Below are the code and all the weights of a small trained network. Each question names an input and a class and asks about switching units off, where a switched-off unit gives its printed mean instead of its output.

import numpy as np


def w(rows, s, z=0):
    codes = np.array(rows[::2]) - 128.0
    scale = np.full(codes.shape[1], s)
    scale[-1] = z or s
    return codes * scale


def f(y):
    return y / 2 * (1 + np.tanh(0.7978845608 * (y + 0.044715 * y**3)))


def log_softmax(a):
    a = a - a.max(-1, keepdims=True)
    return a - np.log(np.exp(a).sum(-1, keepdims=True))


def net(x, mask):
    res = np.array(x, float).reshape(1, 6) / 4 @ E
    y = f(res @ A[0][:, :-1].T + A[0][:, -1])
    res = res + np.where(mask, y, B[0][:, -1]) @ B[0][:, :-1]
    return log_softmax(res[-1] @ U[:, :-1].T + U[:, -1])


A, B = {}, {}
E = w([
[72,102,74,106,255,167,93,132,78,251,78],'x0',
[152,153,193,187,102,166,128,123,167,106,62],'x1',
[251,107,191,199,186,20,104,53,83,120,197],'x2',
[99,164,145,150,216,7,182,183,186,87,59],'x3',
[149,148,20,180,75,176,254,122,117,80,107],'x4',
[248,48,111,148,193,173,80,195,175,145,124],'x5',
],0.0084)
A[0] = w([
[69,135,135,89,224,113,139,101,83,186,98,186],'N1',
[226,117,209,144,90,75,172,136,180,67,123,244],'N2',
[183,22,143,102,165,59,108,108,139,153,192,209],'N3',
[108,152,145,65,207,54,82,122,111,130,155,121],'N4',
[108,164,101,143,80,129,110,84,95,92,193,254],'N5',
[124,55,97,108,178,237,73,138,91,206,136,174],'N6',
[165,119,189,22,139,243,60,68,117,168,119,153],'N7',
[179,71,183,81,172,102,64,158,101,169,191,137],'N8',
[132,156,84,111,25,106,163,99,80,101,141,195],'N9',
[2,143,141,67,88,161,164,160,126,68,67,223],'N10',
[197,54,138,190,132,121,106,94,149,174,149,127],'N11',
],0.0087,0.0023)
B[0] = w([
[51,144,116,196,185,72,43,85,64,206,64,212],'N1',
[192,154,154,253,117,194,154,123,246,114,155,246],'N2',
[122,81,217,121,162,253,181,196,106,145,136,232],'N3',
[76,155,192,110,142,80,144,135,90,243,148,203],'N4',
[110,108,133,79,75,195,169,75,63,105,154,188],'N5',
[136,109,113,93,138,156,77,160,77,87,19,246],'N6',
[243,151,100,50,105,153,53,109,137,103,103,215],'N7',
[150,111,193,89,193,159,98,179,100,114,185,228],'N8',
[121,78,65,143,24,170,188,27,100,165,180,206],'N9',
[40,157,68,85,66,74,82,136,239,250,169,253],'N10',
[186,144,130,122,139,170,108,178,119,68,160,202],'N11',
],0.0083,0.013)
U = w([
[130,91,51,131,177,140,166,153,102,148,73,160],'0',
[114,159,131,148,163,45,111,74,106,180,99,103],'1',
[126,113,199,95,182,115,127,151,114,167,155,95],'2',
[136,104,103,122,55,143,202,66,96,113,169,255],'3',
[187,137,154,250,141,125,161,137,155,100,141,140],'4',
[87,144,106,71,81,108,146,154,204,165,151,67],'5',
[185,121,120,94,119,140,87,133,106,97,108,62],'6',
],0.013,0.0017)

Each question gives the input, the list of numbers given to net, and the class t.
The units are the neurons (one row each of A and B). Each row of codes is followed by its name. A weight is (code - 128) times the scale printed after its matrix; where a second scale follows, it is the last column's (A, B and U).
mask holds one flag per neuron, in row order. A switched-off neuron (its flag False) gives its mean, the last column of its row in B, instead of its output. The means were averaged over made-up inputs and are rounded, as every weight is.
A unit's drop is (log p(t) with every unit on - log p(t) with that unit switched off) / (log p(t) with every unit on - log p(t) with every unit switched off).
The circuit of an input: a set's keep is (log p(t) with only the set's units on - log p(t) with every unit switched off) / (log p(t) with every unit on - log p(t) with every unit switched off). Starting from all 11 units, units are removed one at a time, each time the one whose removal leaves the highest keep (on an exact tie, the one counted first), for as long as the keep stays at least 0.8.
circuit, biggest first: the units of the circuit, biggest drop first
top k neurons: the k neurons with the biggest drops, biggest first
drop of u: that unit's drop, to one decimal
input [7,5,-6,-7,-6,-4], class 6: circuit, biggest first => N7
input [-3,-8,-4,6,7,8], class 4: circuit, biggest first => N10, N6
input [-2,4,6,-5,-7,8], class 6: top 3 neurons => N7, N11, N6
input [-1,8,1,0,-8,7], class 4: top 2 neurons => N2, N10
input [-2,-6,0,-8,1,2], class 6: top 4 neurons => N7, N6, N10, N2
input [3,3,0,6,4,-5], class 1: circuit, biggest first => N1, N3
input [6,1,3,-7,-4,-8], class 1: top 2 neurons => N1, N4
input [-7,-6,-2,-4,-8,-7], class 3: top 2 neurons => N5, N9
input [6,6,-1,-2,-5,-2], class 1: top 2 neurons => N1, N3
input [3,4,2,0,-2,5], class 6: drop of N8 => -0.1
input [-6,2,8,-5,-6,8], class 4: drop of N2 => 5.9
input [5,4,-2,8,4,-1], class 1: drop of N11 => 0.0
